Below is a small trained network, with its code and all its weights. Each question gives an input and a class and asks what happens when units are switched off, that is, made to give their printed mean instead of their output.

import numpy as np


def w(rows, s, z=0):
    codes = np.array(rows[::2]) - 128.0
    scale = np.full(codes.shape[1], s)
    scale[-1] = z or s
    return codes * scale


def f(y):
    return np.maximum(y, 0)


def log_softmax(a):
    a = a - a.max(-1, keepdims=True)
    return a - np.log(np.exp(a).sum(-1, keepdims=True))


def net(x, mask):
    res = np.array(x, float).reshape(1, 4) / 4 @ E
    y = f(res @ A[0][:, :-1].T + A[0][:, -1])
    res = res + np.where(mask, y, B[0][:, -1]) @ B[0][:, :-1]
    return log_softmax(res[-1] @ U[:, :-1].T + U[:, -1])


A, B = {}, {}
E = w([
[94,176,132,156,72,175,92,100,11],'x0',
[197,162,108,20,131,142,199,75,79],'x1',
[159,195,187,100,145,102,65,227,172],'x2',
[88,143,82,62,45,184,151,65,241],'x3',
],0.012)
A[0] = w([
[147,71,158,183,178,84,176,113,200,34],'n1',
[123,131,127,136,52,115,122,82,186,7],'n2',
[174,222,231,115,139,146,121,158,175,191],'n3',
[75,161,167,179,49,169,60,89,9,110],'n4',
[112,53,92,192,154,122,180,71,105,56],'n5',
[175,5,90,102,131,188,150,89,108,228],'n6',
[42,49,145,227,121,164,25,142,187,83],'n7',
[47,204,103,115,126,185,86,78,192,98],'n8',
[110,156,32,159,78,185,101,141,161,69],'n9',
[172,119,118,239,206,159,131,149,117,83],'n10',
[205,80,172,160,129,110,110,161,62,69],'n11',
[142,65,71,120,163,92,175,171,159,124],'n12',
[163,149,104,179,151,1,141,127,66,18],'n13',
[135,215,81,112,132,79,94,189,116,142],'n14',
],0.0087,0.0016)
B[0] = w([
[75,213,115,148,129,49,203,119,132,198],'n1',
[120,110,55,138,188,187,85,89,166,184],'n2',
[112,52,117,200,127,151,184,175,60,220],'n3',
[97,119,166,163,160,47,191,65,131,255],'n4',
[57,57,57,176,89,234,133,182,114,197],'n5',
[105,88,132,121,84,136,135,164,87,203],'n6',
[234,129,39,119,79,90,170,109,59,253],'n7',
[143,83,120,141,172,85,137,126,183,211],'n8',
[122,134,121,108,111,111,125,72,208,186],'n9',
[108,163,108,50,179,165,120,147,143,195],'n10',
[152,173,65,169,179,130,122,17,167,200],'n11',
[136,255,207,183,105,31,190,154,152,190],'n12',
[108,91,39,68,173,86,57,135,200,196],'n13',
[97,57,116,193,91,192,157,171,154,187],'n14',
],0.0076,0.013)
U = w([
[88,58,141,180,107,158,141,199,105,137],'0',
[124,145,99,97,182,130,71,92,173,6],'1',
[102,185,201,162,95,74,168,93,114,130],'2',
[245,144,105,105,73,122,157,115,63,177],'3',
[78,147,147,130,107,130,89,153,114,204],'4',
],0.012,0.0021)

Each question gives the input, the list of numbers given to net, and the class t.
The units are the neurons (one row each of A and B). Each row of codes is followed by its name. A weight is (code - 128) times the scale printed after its matrix; where a second scale follows, it is the last column's (A, B and U).
mask holds one flag per neuron, in row order. A switched-off neuron (its flag False) gives its mean, the last column of its row in B, instead of its output. The means were averaged over made-up inputs and are rounded, as every weight is.
A unit's drop is (log p(t) with every unit on - log p(t) with that unit switched off) / (log p(t) with every unit on - log p(t) with every unit switched off).
The circuit of an input: a set's keep is (log p(t) with only the set's units on - log p(t) with every unit switched off) / (log p(t) with every unit on - log p(t) with every unit switched off). Starting from the 12 units with the biggest drops (on a tie, the unit counted first), units are removed one at a time, each time the one whose removal leaves the highest keep (on an exact tie, the one counted first), for as long as the keep stays at least 0.8.
units of the circuit, in order: the units of the circuit, biggest drop first
unit that matters most: the unit with the biggest drop
top k neurons: the k neurons with the biggest drops, biggest first
drop when u is switched off: that unit's drop, to one decimal
input [-5,-7,2,-8], class 1: unit that matters most => n13
input [4,7,0,-7], class 1: units of the circuit, in order => n13, n7
input [-4,1,-8,5], class 0: top 2 neurons => n5, n6
input [-5,5,-1,-2], class 2: units of the circuit, in order => n7, n12
input [8,8,3,-8], class 1: top 3 neurons => n13, n11, n7
input [6,-4,-5,8], class 1: top 2 neurons => n2, n9
input [-4,2,2,-3], class 2: units of the circuit, in order => n7, n12
input [7,-4,4,-6], class 2: top 4 neurons => n4, n2, n11, n5
input [7,-6,0,-6], class 2: top 2 neurons => n4, n2
input [-5,-8,1,1], class 3: top 2 neurons => n7, n4
input [0,-4,-4,-6], class 1: units of the circuit, in order => n13, n11
input [6,6,-1,3], class 2: top 2 neurons => n7, n4
input [2,5,5,-5], class 0: units of the circuit, in order => n7, n14
input [7,7,5,4], class 2: units of the circuit, in order => n7
input [8,-6,7,-8], class 1: top 2 neurons => n11, n13
input [-5,6,8,1], class 0: top 2 neurons => n3, n7
input [4,-4,0,2], class 2: top 3 neurons => n4, n13, n5
input [3,-2,7,-8], class 1: top 2 neurons => n11, n13
input [-8,-7,2,3], class 2: top 2 neurons => n1, n12
input [-2,-7,4,0], class 3: unit that matters most => n7
input [-4,4,5,-1], class 0: units of the circuit, in order => n7, n3
input [0,-4,-1,0], class 3: drop when n7 is switched off => 0.4
input [-6,-8,7,3], class 3: drop when n7 is switched off => 1.2
